Here is a tiny trained network, its code and every weight. The questions are about switching its units off for an input and a class, where a switched-off unit gives its printed mean instead of its output.

import numpy as np


def w(rows, s, z=0):
    codes = np.array(rows[::2]) - 128.0
    scale = np.full(codes.shape[1], s)
    scale[-1] = z or s
    return codes * scale


def norm(h):
    return h / np.sqrt((h * h).mean(-1, keepdims=True) + 1e-5)


def f(y):
    return np.maximum(y, 0)


def log_softmax(a):
    a = a - a.max(-1, keepdims=True)
    return a - np.log(np.exp(a).sum(-1, keepdims=True))


def net(x, mask):
    res = np.array(x, float).reshape(1, 8) / 4 @ E
    u = 0
    for l in range(2):
        y = f(norm(res) @ A[l][:, :-1].T + A[l][:, -1])
        res = res + np.where(mask[u : u + 13], y, B[l][:, -1]) @ B[l][:, :-1]
        u += 13
    return log_softmax(norm(res)[-1] @ U[:, :-1].T + U[:, -1])


A, B = {}, {}
E = w([
[111,95,144,116,2],'x0',
[48,146,25,83,161],'x1',
[140,172,197,7,81],'x2',
[163,113,174,125,175],'x3',
[188,206,72,153,134],'x4',
[119,177,10,158,176],'x5',
[76,112,83,217,24],'x6',
[181,36,54,121,91],'x7',
],0.00099)
A[0] = w([
[94,178,89,143,154,177],'L0N1',
[157,253,167,68,141,67],'L0N2',
[89,132,187,210,128,9],'L0N3',
[104,219,83,126,37,203],'L0N4',
[128,176,205,142,115,203],'L0N5',
[99,39,151,203,166,192],'L0N6',
[135,228,132,82,74,182],'L0N7',
[47,142,137,126,49,154],'L0N8',
[90,66,111,150,199,176],'L0N9',
[105,119,95,135,6,47],'L0N10',
[205,198,65,138,173,114],'L0N11',
[100,45,211,73,111,135],'L0N12',
[186,194,149,131,133,136],'L0N13',
],0.0034,0.0013)
B[0] = w([
[122,124,210,82,118,203],'L0N1',
[53,105,204,116,172,214],'L0N2',
[177,254,160,239,80,151],'L0N3',
[112,56,135,110,104,252],'L0N4',
[151,176,180,91,134,212],'L0N5',
[109,233,115,83,120,212],'L0N6',
[64,72,134,106,158,227],'L0N7',
[146,40,63,171,162,222],'L0N8',
[174,206,87,91,141,205],'L0N9',
[108,64,90,227,95,212],'L0N10',
[153,67,176,148,186,217],'L0N11',
[223,145,98,79,85,227],'L0N12',
[106,101,174,117,202,185],'L0N13',
],0.0029,0.0021)
A[1] = w([
[101,175,177,173,118,93],'L1N1',
[194,121,125,109,66,113],'L1N2',
[145,69,175,187,172,159],'L1N3',
[164,198,166,71,188,247],'L1N4',
[107,63,70,157,120,80],'L1N5',
[30,160,117,80,157,128],'L1N6',
[130,253,181,119,188,180],'L1N7',
[215,142,88,154,112,128],'L1N8',
[179,170,50,200,167,73],'L1N9',
[191,161,158,63,153,135],'L1N10',
[167,207,201,145,60,100],'L1N11',
[87,143,212,174,110,119],'L1N12',
[183,35,89,116,206,110],'L1N13',
],0.0032,0.0015)
B[1] = w([
[155,250,185,211,149,145],'L1N1',
[104,108,145,59,216,164],'L1N2',
[149,222,77,102,127,177],'L1N3',
[140,77,68,171,63,251],'L1N4',
[66,75,173,176,62,177],'L1N5',
[7,152,128,127,168,173],'L1N6',
[76,138,94,160,71,223],'L1N7',
[108,165,160,65,183,165],'L1N8',
[164,111,164,69,165,168],'L1N9',
[133,96,67,91,79,201],'L1N10',
[139,109,212,218,76,159],'L1N11',
[187,209,158,103,141,160],'L1N12',
[192,219,99,182,173,193],'L1N13',
],0.0023,0.0029)
U = w([
[156,230,196,245,70,161],'0',
[213,76,230,68,37,198],'1',
[226,177,52,164,236,169],'2',
[69,197,226,92,210,91],'3',
[196,109,58,36,118,27],'4',
[34,186,34,166,194,61],'5',
[77,2,42,224,21,249],'6',
[17,70,147,54,144,26],'7',
],0.0076,0.0013)

Each question gives the input, the list of numbers given to net, and the class t.
The units are the neurons (one row each of A and B). Each row of codes is followed by its name. A weight is (code - 128) times the scale printed after its matrix; where a second scale follows, it is the last column's (A, B and U).
mask holds one flag per neuron, layer by layer. A switched-off neuron (its flag False) gives its mean, the last column of its row in B, instead of its output. The means were averaged over made-up inputs and are rounded, as every weight is.
A unit's drop is (log p(t) with every unit on - log p(t) with that unit switched off) / (log p(t) with every unit on - log p(t) with every unit switched off).
The circuit of an input: a set's keep is (log p(t) with only the set's units on - log p(t) with every unit switched off) / (log p(t) with every unit on - log p(t) with every unit switched off). Starting from the 12 units with the biggest drops (on a tie, the unit counted first), units are removed one at a time, each time the one whose removal leaves the highest keep (on an exact tie, the one counted first), for as long as the keep stays at least 0.8.
circuit, biggest first: the units of the circuit, biggest drop first
most important unit: the unit with the biggest drop
top k neurons: the k neurons with the biggest drops, biggest first
k most important neurons of layer l: the k neurons of layer l with the biggest drops, biggest first
drop when u is switched off: that unit's drop, to one decimal
input [-2,1,2,6,-7,-1,5,-1], class 0: top 3 neurons -> (L0N3 L0N6 L1N11)
input [-4,-6,-3,4,-3,2,6,6], class 0: most important unit -> L0N8
input [5,8,6,3,8,-6,0,5], class 6: circuit, biggest first -> (L0N10 L0N5 L0N6)
input [6,7,-5,4,-8,0,-2,-3], class 4: circuit, biggest first -> (L0N12 L0N9 L0N2)
input [-6,-4,7,-2,7,-3,6,-5], class 3: circuit, biggest first -> (L0N7 L0N13)
input [-5,3,-8,-7,-4,-8,1,5], class 5: circuit, biggest first -> (L0N6 L0N9)
input [0,-7,3,5,-7,6,-3,-5], class 0: circuit, biggest first -> (L0N4 L1N7 L1N4 L0N11)
input [2,1,5,-1,6,-2,1,8], class 6: circuit, biggest first -> (L0N10 L0N12)
input [-8,1,-6,-3,-7,-6,-4,-2], class 5: top 2 neurons -> (L0N6 L1N7)
input [-1,-1,-5,3,-3,1,3,-3], class 0: top 2 neurons -> (L0N3 L1N11)
input [-8,1,2,3,8,-7,4,2], class 3: 2 most important neurons of layer 0 -> (L0N2 L0N13)
input [1,3,-8,6,-6,-6,5,0], class 0: top 2 neurons -> (L0N3 L0N6)
input [-2,0,6,5,-7,-4,7,-8], class 0: 2 most important neurons of layer 0 -> (L0N3 L0N4)
input [5,6,8,-6,7,-8,-2,-6], class 7: most important unit -> L0N7
input [6,7,4,-4,2,7,-4,2], class 7: top 2 neurons -> (L1N4 L0N1)
input [1,2,2,-6,4,3,-4,-2], class 7: drop when L0N13 is switched off -> 0.0
input [-6,2,-1,5,-7,-8,-4,2], class 4: drop when L1N4 is switched off -> 0.1
input [-3,-1,4,0,3,6,2,-4], class 3: drop when L0N11 is switched off -> 0.1
input [-1,8,6,7,-4,-8,5,7], class 4: drop when L0N12 is switched off -> 0.9
input [4,5,6,-4,2,8,-1,-6], class 7: most important unit -> L0N4
